Below is a small trained network, with its code and all its weights. Each question gives an input and a class and asks what happens when units are switched off, that is, made to give their printed mean instead of their output.

import numpy as np


def w(rows, s, z=0):
    codes = np.array(rows[::2]) - 128.0
    scale = np.full(codes.shape[1], s)
    scale[-1] = z or s
    return codes * scale


def f(y):
    return np.maximum(y, 0)


def log_softmax(a):
    a = a - a.max(-1, keepdims=True)
    return a - np.log(np.exp(a).sum(-1, keepdims=True))


def net(x, mask):
    res = np.array(x, float).reshape(1, 8) / 4 @ E
    y = f(res @ A[0][:, :-1].T + A[0][:, -1])
    res = res + np.where(mask, y, B[0][:, -1]) @ B[0][:, :-1]
    return log_softmax(res[-1] @ U[:, :-1].T + U[:, -1])


A, B = {}, {}
E = w([
[153,160,129,253,225,110,137,87,91,113,145],'x0',
[128,130,126,127,131,129,128,128,126,128,128],'x1',
[82,140,246,156,95,135,194,138,100,43,42],'x2',
[162,166,79,218,39,121,65,221,157,141,61],'x3',
[129,128,129,129,129,127,129,128,126,126,128],'x4',
[200,79,134,91,154,140,9,33,97,62,47],'x5',
[186,140,178,128,77,111,80,157,65,58,229],'x6',
[173,151,66,73,205,99,159,227,66,61,96],'x7',
],0.0052)
A[0] = w([
[123,115,133,62,75,121,128,140,145,139,123,56],'N0',
[138,152,127,214,174,122,140,90,126,118,139,54],'N1',
[108,105,157,60,181,119,178,72,127,117,185,31],'N2',
[109,120,152,165,77,123,103,61,159,165,149,78],'N3',
[164,120,134,98,153,142,38,42,109,93,47,12],'N4',
[112,141,125,151,117,140,188,160,131,154,169,25],'N5',
[93,144,127,155,118,130,219,181,133,167,181,26],'N6',
[115,113,144,143,99,124,115,86,141,154,143,83],'N7',
[116,121,130,144,101,133,125,98,119,147,132,74],'N8',
[136,115,124,120,135,134,98,101,122,111,112,26],'N9',
[140,118,74,120,143,125,108,125,132,160,171,45],'N10',
[120,127,127,81,106,133,123,138,147,127,119,78],'N11',
[117,121,151,157,83,135,114,71,146,168,149,57],'N12',
[145,127,83,219,57,113,79,201,144,138,65,23],'N13',
[117,113,148,148,104,127,118,93,136,153,141,72],'N14',
[82,127,82,127,187,138,168,85,174,197,19,58],'N15',
[146,135,123,241,221,117,132,106,104,120,144,41],'N16',
[118,123,137,108,146,121,145,109,125,125,149,47],'N17',
[157,125,71,82,202,119,155,217,91,76,99,8],'N18',
[161,139,184,129,87,124,70,147,88,64,247,68],'N19',
[105,146,133,146,128,130,185,160,139,157,168,27],'N20',
[138,140,117,157,113,124,106,156,137,131,108,50],'N21',
[118,122,140,105,148,114,141,111,128,128,148,40],'N22',
[123,119,166,151,99,147,124,104,150,133,131,58],'N23',
[131,132,124,172,146,125,127,115,118,121,134,68],'N24',
[112,117,119,25,57,128,128,151,143,140,110,48],'N25',
[101,129,238,162,103,128,192,131,103,57,41,2],'N26',
[122,116,152,81,172,126,181,73,114,126,168,25],'N27',
[148,122,40,113,156,126,65,107,137,186,196,18],'N28',
],0.012,0.0034)
B[0] = w([
[132,102,137,80,84,147,99,130,125,137,111,171],'N0',
[128,92,146,66,76,152,94,129,135,132,103,176],'N1',
[141,174,174,189,141,200,86,119,109,149,130,196],'N2',
[139,180,115,86,166,121,142,165,116,87,88,190],'N3',
[117,102,86,199,139,43,24,157,148,104,153,255],'N4',
[125,109,98,156,136,86,77,125,139,110,125,169],'N5',
[138,97,92,163,138,56,51,136,139,96,137,198],'N6',
[127,155,123,101,159,124,142,144,124,107,105,164],'N7',
[124,150,124,117,142,129,137,138,128,113,114,146],'N8',
[134,120,119,151,124,99,98,136,133,121,138,157],'N9',
[123,141,117,105,134,108,153,106,139,151,186,172],'N10',
[126,106,132,108,101,147,110,144,124,136,120,155],'N11',
[129,163,112,91,172,128,141,145,125,97,84,176],'N12',
[123,162,193,194,169,213,90,88,104,151,146,219],'N13',
[131,158,116,111,146,131,140,143,125,106,106,157],'N14',
[139,83,160,208,80,105,253,123,106,112,100,221],'N15',
[120,82,141,34,59,169,87,145,124,137,101,199],'N16',
[138,134,138,145,134,156,112,125,123,132,133,144],'N17',
[127,210,116,68,190,121,163,160,127,71,62,209],'N18',
[121,74,142,205,96,107,245,124,121,123,73,236],'N19',
[123,108,107,155,133,84,77,143,133,106,138,171],'N20',
[125,142,146,153,143,161,112,122,128,138,126,152],'N21',
[129,128,142,142,142,151,111,119,127,133,127,143],'N22',
[130,160,118,102,160,117,142,146,124,113,126,157],'N23',
[135,110,141,99,107,137,110,138,117,125,129,148],'N24',
[124,73,149,60,70,157,83,125,119,131,111,195],'N25',
[132,150,73,76,143,115,179,95,157,200,239,225],'N26',
[125,158,162,169,149,192,93,111,126,148,123,180],'N27',
[125,145,97,91,129,112,178,94,157,184,225,216],'N28',
],0.023,0.0091)
U = w([
[123,85,72,196,157,23,12,162,161,80,152,2],'0',
[134,193,224,199,188,237,79,82,88,161,139,126],'1',
[128,161,69,66,147,99,196,75,183,215,252,59],'2',
[136,219,107,52,213,115,167,199,112,43,40,124],'3',
[121,37,169,14,18,175,71,159,118,135,79,218],'4',
[135,62,162,216,89,88,254,123,101,117,79,233],'5',
],0.0048,0.00087)

Each question gives the input, the list of numbers given to net, and the class t.
The units are the neurons (one row each of A and B). Each row of codes is followed by its name. A weight is (code - 128) times the scale printed after its matrix; where a second scale follows, it is the last column's (A, B and U).
mask holds one flag per neuron, in row order. A switched-off neuron (its flag False) gives its mean, the last column of its row in B, instead of its output. The means were averaged over made-up inputs and are rounded, as every weight is.
A unit's drop is (log p(t) with every unit on - log p(t) with that unit switched off) / (log p(t) with every unit on - log p(t) with every unit switched off).
The circuit of an input: a set's keep is (log p(t) with only the set's units on - log p(t) with every unit switched off) / (log p(t) with every unit on - log p(t) with every unit switched off). Starting from the 12 units with the biggest drops (on a tie, the unit counted first), units are removed one at a time, each time the one whose removal leaves the highest keep (on an exact tie, the one counted first), for as long as the keep stays at least 0.8.
circuit, biggest first: the units of the circuit, biggest drop first
unit that matters most: the unit with the biggest drop
k most important neurons: the k neurons with the biggest drops, biggest first
drop when u is switched off: that unit's drop, to one decimal
input [-2,7,-5,-5,4,-1,-3,2], class 1: circuit, biggest first	(N2)
input [-8,0,0,7,7,-6,0,7], class 4: 4 most important neurons	(N25 N4 N0 N2)
input [-5,8,2,2,-5,-7,-6,-4], class 0: 4 most important neurons	(N6 N19 N20 N5)
input [-5,-1,2,0,1,-3,-6,1], class 5: 3 most important neurons	(N15 N16 N1)
input [1,0,-7,8,-2,1,7,6], class 1: 2 most important neurons	(N13 N26)
input [8,6,7,-1,-4,7,-7,5], class 4: 3 most important neurons	(N16 N1 N28)
input [-2,4,4,3,1,-5,-4,-1], class 0: 3 most important neurons	(N6 N19 N28)
input [-7,2,8,-8,-8,-8,4,0], class 0: 3 most important neurons	(N6 N20 N5)
input [4,-3,3,-1,-4,1,-2,-3], class 4: circuit, biggest first	(N16 N1)
input [8,0,7,-4,6,-7,8,-2], class 4: 3 most important neurons	(N16 N1 N4)
input [7,-4,4,-1,8,-6,1,-6], class 4: 2 most important neurons	(N16 N4)
input [3,-2,-6,-6,-2,5,-8,-1], class 5: 3 most important neurons	(N15 N26 N13)
input [1,2,3,-1,-8,0,-8,6], class 5: 2 most important neurons	(N15 N3)
input [2,7,8,2,7,-5,7,2], class 2: unit that matters most	N26
input [8,6,-4,2,5,1,2,8], class 3: 2 most important neurons	(N18 N25)
input [-8,-5,7,5,6,-6,-4,-3], class 4: 4 most important neurons	(N25 N4 N0 N28)
input [-6,-4,0,-5,7,5,-5,5], class 4: 4 most important neurons	(N25 N13 N19 N6)
input [-7,-8,0,4,4,-1,8,5], class 5: 2 most important neurons	(N19 N16)
input [4,1,1,8,2,3,4,4], class 1: drop when N13 is switched off	0.9
input [4,3,-7,7,2,-2,8,-6], class 5: unit that matters most	N19
input [2,-4,-6,1,7,2,-3,-6], class 2: drop when N19 is switched off	0.1
input [6,-4,-3,-4,3,-8,-3,-5], class 0: drop when N6 is switched off	1.1
input [1,8,4,-8,-1,5,-1,6], class 1: drop when N27 is switched off	0.2
